Below is a small trained network, with its code and all its weights. Each question gives an input and a target symbol and asks what happens when units are switched off, that is, made to give their printed mean instead of their output.

import numpy as np


def w(rows, s, z=0):
    codes = np.array(rows[::2]) - 128.0
    scale = np.full(codes.shape[1], s)
    scale[-1] = z or s
    return codes * scale


def f(y):
    return np.maximum(y, 0)


def softmax(a):
    e = np.exp(a - a.max(-1, keepdims=True))
    return e / e.sum(-1, keepdims=True)


def log_softmax(a):
    a = a - a.max(-1, keepdims=True)
    return a - np.log(np.exp(a).sum(-1, keepdims=True))


def net(x, mask):
    ids = ['δμξπστφψ'.index(c) for c in x.split()]
    T = len(ids)
    res = E[ids] + P[:T]
    u = 0
    for l in range(3):
        r = res
        for j in range(2):
            rows = slice(4 * j, 4 * j + 4)
            q, k, v = (r @ M[l][rows].T for M in (Q, K, V))
            z = softmax(np.where(np.tri(T) > 0, q @ k.T / 4**0.5, -1e9)) @ v
            o = O[l][rows]
            res = res + np.where(mask[u + j], z, o[:, -1]) @ o[:, :-1]
        u += 2
        y = f(res @ A[l][:, :-1].T + A[l][:, -1])
        res = res + np.where(mask[u : u + 4], y, B[l][:, -1]) @ B[l][:, :-1]
        u += 4
    return log_softmax(res[-1] @ U[:, :-1].T + U[:, -1])


Q, K, V, O, A, B = {}, {}, {}, {}, {}, {}
E = w([
[164,164,160,47,178,125,58],'δ',
[179,134,155,97,95,141,222],'μ',
[126,205,98,6,141,125,140],'ξ',
[104,133,88,209,75,76,130],'π',
[162,108,125,97,44,157,116],'σ',
[56,87,156,163,116,198,116],'τ',
[153,179,186,101,221,103,110],'φ',
[165,190,59,46,181,50,14],'ψ',
],0.02)
P = w([
[107,67,183,104,103,16,139],'0',
[74,199,188,132,76,89,36],'1',
[100,77,167,134,94,63,126],'2',
[95,101,205,112,108,42,143],'3',
[145,128,117,152,200,145,110],'4',
[84,188,164,143,181,114,90],'5',
[190,212,133,114,231,255,67],'6',
],0.0064)
Q[0] = w([
[197,65,91,170,177,206,114],'L0H1',
[27,105,234,101,109,63,32],'L0H1',
[123,3,102,36,96,113,143],'L0H1',
[28,131,88,113,158,217,155],'L0H1',
[117,75,229,66,170,166,213],'L0H2',
[196,49,184,78,93,173,37],'L0H2',
[178,157,195,63,144,146,180],'L0H2',
[101,129,123,115,129,207,246],'L0H2',
],0.0055)
K[0] = w([
[220,134,254,98,147,155,116],'L0H1',
[111,85,107,209,162,151,111],'L0H1',
[151,132,90,114,110,174,111],'L0H1',
[128,170,120,96,191,216,174],'L0H1',
[140,190,144,123,237,219,147],'L0H2',
[100,60,164,75,85,199,151],'L0H2',
[142,136,186,69,148,114,187],'L0H2',
[141,162,110,66,74,145,143],'L0H2',
],0.0076)
V[0] = w([
[94,54,67,201,89,129,126],'L0H1',
[181,171,76,65,157,142,110],'L0H1',
[193,76,38,115,104,255,97],'L0H1',
[58,229,139,113,127,106,81],'L0H1',
[88,91,91,163,162,145,194],'L0H2',
[145,88,136,111,151,161,41],'L0H2',
[149,136,96,22,156,148,139],'L0H2',
[149,144,166,17,179,121,132],'L0H2',
],0.0057)
O[0] = w([
[187,96,112,174,118,149,89,199],'L0H1',
[100,106,122,180,90,43,125,47],'L0H1',
[182,78,156,124,14,2,87,3],'L0H1',
[93,70,63,178,166,67,158,207],'L0H1',
[91,175,253,145,137,102,135,102],'L0H2',
[96,49,150,129,150,157,102,80],'L0H2',
[163,141,135,171,174,198,148,57],'L0H2',
[118,54,152,53,36,131,97,66],'L0H2',
],0.007,0.0048)
A[0] = w([
[123,147,110,214,84,3,187,254],'L0N1',
[64,129,160,114,211,53,5,131],'L0N2',
[39,104,197,158,129,174,121,206],'L0N3',
[103,120,100,143,206,119,58,6],'L0N4',
],0.0058,0.0013)
B[0] = w([
[103,198,153,115,138,196,63,253],'L0N1',
[179,47,160,168,96,116,189,202],'L0N2',
[183,71,78,153,138,187,248,182],'L0N3',
[116,143,178,120,64,48,104,189],'L0N4',
],0.011,0.0063)
Q[1] = w([
[61,194,72,154,104,214,94],'L1H1',
[139,110,41,151,109,45,154],'L1H1',
[123,143,134,114,102,176,201],'L1H1',
[203,149,73,115,208,212,136],'L1H1',
[158,119,140,50,192,188,68],'L1H2',
[8,196,161,127,104,255,176],'L1H2',
[184,146,151,65,95,60,143],'L1H2',
[151,30,211,122,88,174,165],'L1H2',
],0.0086)
K[1] = w([
[28,144,72,228,129,77,153],'L1H1',
[53,158,101,47,107,189,145],'L1H1',
[105,12,2,87,181,195,102],'L1H1',
[82,117,178,216,154,209,30],'L1H1',
[190,104,47,21,185,189,88],'L1H2',
[73,158,179,120,204,201,87],'L1H2',
[135,143,150,84,152,80,181],'L1H2',
[207,105,242,167,73,223,176],'L1H2',
],0.0075)
V[1] = w([
[130,182,86,142,17,139,170],'L1H1',
[69,101,119,144,117,107,161],'L1H1',
[152,131,115,132,61,148,117],'L1H1',
[143,87,42,107,78,94,94],'L1H1',
[122,124,148,3,164,246,65],'L1H2',
[101,58,138,177,34,213,71],'L1H2',
[118,148,159,106,68,163,166],'L1H2',
[89,95,108,204,204,155,97],'L1H2',
],0.007)
O[1] = w([
[155,114,93,137,222,130,89,216],'L1H1',
[87,98,73,135,169,80,146,142],'L1H1',
[171,65,35,138,164,130,164,133],'L1H1',
[138,166,158,223,192,101,57,2],'L1H1',
[62,46,137,206,120,83,181,118],'L1H2',
[167,135,119,171,115,101,170,181],'L1H2',
[178,126,76,123,154,86,168,162],'L1H2',
[198,166,254,54,94,142,86,227],'L1H2',
],0.0067,0.0037)
A[1] = w([
[212,100,238,142,140,166,95,141],'L1N1',
[132,64,107,66,150,48,169,108],'L1N2',
[101,100,130,173,172,81,2,2],'L1N3',
[139,147,130,204,154,204,51,32],'L1N4',
],0.0066,0.0017)
B[1] = w([
[86,120,8,158,84,154,153,217],'L1N1',
[10,172,166,171,67,67,63,218],'L1N2',
[254,63,193,62,142,117,161,189],'L1N3',
[142,207,168,71,148,142,172,255],'L1N4',
],0.0074,0.0055)
Q[2] = w([
[165,194,119,116,103,150,145],'L2H1',
[37,151,154,53,127,112,81],'L2H1',
[147,146,64,124,130,59,105],'L2H1',
[150,88,206,114,254,170,41],'L2H1',
[185,42,190,176,186,207,102],'L2H2',
[153,222,158,73,114,180,100],'L2H2',
[76,90,119,177,18,193,51],'L2H2',
[133,44,153,220,58,35,109],'L2H2',
],0.0073)
K[2] = w([
[153,144,253,139,98,219,87],'L2H1',
[113,166,55,83,155,125,125],'L2H1',
[129,129,143,158,104,34,42],'L2H1',
[235,152,90,95,16,80,115],'L2H1',
[189,143,123,184,87,120,185],'L2H2',
[128,241,202,211,141,72,79],'L2H2',
[106,111,159,107,233,100,206],'L2H2',
[176,200,155,96,106,26,147],'L2H2',
],0.0069)
V[2] = w([
[80,128,113,180,38,95,133],'L2H1',
[28,182,75,137,192,141,83],'L2H1',
[239,165,164,71,78,134,122],'L2H1',
[102,153,120,194,167,49,121],'L2H1',
[165,128,142,91,121,40,181],'L2H2',
[149,123,52,183,84,161,107],'L2H2',
[42,104,236,96,72,102,157],'L2H2',
[111,184,122,86,137,131,255],'L2H2',
],0.0074)
O[2] = w([
[167,132,155,183,188,96,69,125],'L2H1',
[159,99,85,158,158,115,228,201],'L2H1',
[115,56,72,164,119,184,95,153],'L2H1',
[109,157,158,149,166,104,184,97],'L2H1',
[109,123,61,88,194,107,88,89],'L2H2',
[135,144,53,152,97,15,97,116],'L2H2',
[195,84,157,105,254,173,80,133],'L2H2',
[81,72,115,48,147,106,169,254],'L2H2',
],0.0076,0.0064)
A[2] = w([
[118,115,110,13,77,108,2,70],'L2N1',
[214,133,74,83,162,120,107,114],'L2N2',
[102,222,96,99,194,99,58,13],'L2N3',
[184,154,201,186,80,76,166,3],'L2N4',
],0.005,0.0026)
B[2] = w([
[121,209,158,93,62,132,232,251],'L2N1',
[127,207,92,37,53,149,172,176],'L2N2',
[106,63,166,121,47,235,123,206],'L2N3',
[175,254,91,218,31,88,175,154],'L2N4',
],0.0068,0.0025)
U = w([
[242,116,140,136,112,124,176,20],'δ',
[156,123,96,156,89,94,107,119],'μ',
[129,192,104,160,132,215,102,237],'ξ',
[163,3,139,168,39,158,181,211],'π',
[182,95,132,77,134,171,124,3],'σ',
[185,101,141,153,136,138,89,147],'τ',
[193,130,161,35,40,81,120,44],'φ',
[59,119,49,73,143,90,101,134],'ψ',
],0.0061,0.0043)

Each question gives the input, a string of symbols that net reads in full, and the target symbol t.
The units are the heads (4 rows each of Q, K, V and O) and the neurons (one row each of A and B). Each row of codes is followed by its name. A weight is (code - 128) times the scale printed after its matrix; where a second scale follows, it is the last column's (O, A, B and U).
mask holds one flag per unit, layer by layer, with each layer's heads first. A switched-off unit (its flag False) gives its mean, the last column of its rows in O or B, instead of its output. The means were averaged over made-up inputs and are rounded, as every weight is.
A unit's drop is (log p(t) with every unit on - log p(t) with that unit switched off) / (log p(t) with every unit on - log p(t) with every unit switched off).
The circuit of an input: a set's keep is (log p(t) with only the set's units on - log p(t) with every unit switched off) / (log p(t) with every unit on - log p(t) with every unit switched off). Starting from the 12 units with the biggest drops (on a tie, the unit counted first), units are removed one at a time, each time the one whose removal leaves the highest keep (on an exact tie, the one counted first), for as long as the keep stays at least 0.8.
circuit, biggest first: the units of the circuit, biggest drop first
most important unit: the unit with the biggest drop
k most important neurons: the k neurons with the biggest drops, biggest first
k most important neurons of layer l: the k neurons of layer l with the biggest drops, biggest first
which heads matter: for each layer, one digit per head in row order, 1 if its drop is at least 0.15 and else 0, layers parted by /
drop when u is switched off: that unit's drop, to one decimal
input ξ ψ μ, target δ: circuit, biggest first -> (L2H1 L1H2 L1N2 L0H1)
input τ τ π τ σ, target φ: which heads matter -> 10 / 00 / 10
input μ τ σ σ, target ψ: which heads matter -> 10 / 01 / 01
input ψ δ π μ, target ξ: circuit, biggest first -> (L2H2 L0H1 L1H1 L1H2)
input ψ π δ τ τ τ μ, target φ: most important unit -> L2H1
input ξ π μ φ, target δ: 3 most important neurons -> (L1N2 L0N2 L0N1)
input μ τ μ, target ψ: which heads matter -> 10 / 01 / 01
input μ μ τ δ, target ψ: 3 most important neurons -> (L0N1 L1N3 L1N2)
input τ μ σ, target φ: circuit, biggest first -> (L2H1 L0N3 L2N1)
input δ δ π ψ ξ ψ, target φ: circuit, biggest first -> (L1N3 L0N4)
input τ τ φ, target φ: circuit, biggest first -> (L2H1 L0N3 L1H1)
input μ δ δ, target ψ: circuit, biggest first -> (L1H2 L0H2 L2H2)
input τ φ τ φ, target φ: which heads matter -> 00 / 10 / 10
input π π π φ μ π, target ξ: circuit, biggest first -> (L0H2 L0N1)
input ξ π π π π τ μ, target π: most important neuron -> (L0N1)
input μ σ φ, target ψ: circuit, biggest first -> (L1H2 L2H2 L0H1)
input μ ψ σ, target ψ: 2 most important neurons -> (L0N2 L0N1)
input τ τ δ, target φ: which heads matter -> 01 / 10 / 10
input π φ π τ π δ τ, target π: which heads matter -> 00 / 00 / 00
input φ μ τ μ, target σ: most important unit -> L2H2
input τ π σ ξ π π ψ, target φ: which heads matter -> 00 / 01 / 00
input π π π τ π φ, target π: 2 most important neurons of layer 0 -> (L0N1 L0N2)
input σ π δ, target μ: drop when L1H1 is switched off -> 0.3
input ψ τ μ, target ξ: drop when L0H1 is switched off -> 0.3
input π π ξ π δ, target π: drop when L1H1 is switched off -> 0.1
input σ μ π μ, target μ: drop when L0H2 is switched off -> 0.2
input ξ ξ μ φ, target δ: 3 most important neurons of layer 0 -> (L0N2 L0N1 L0N3)
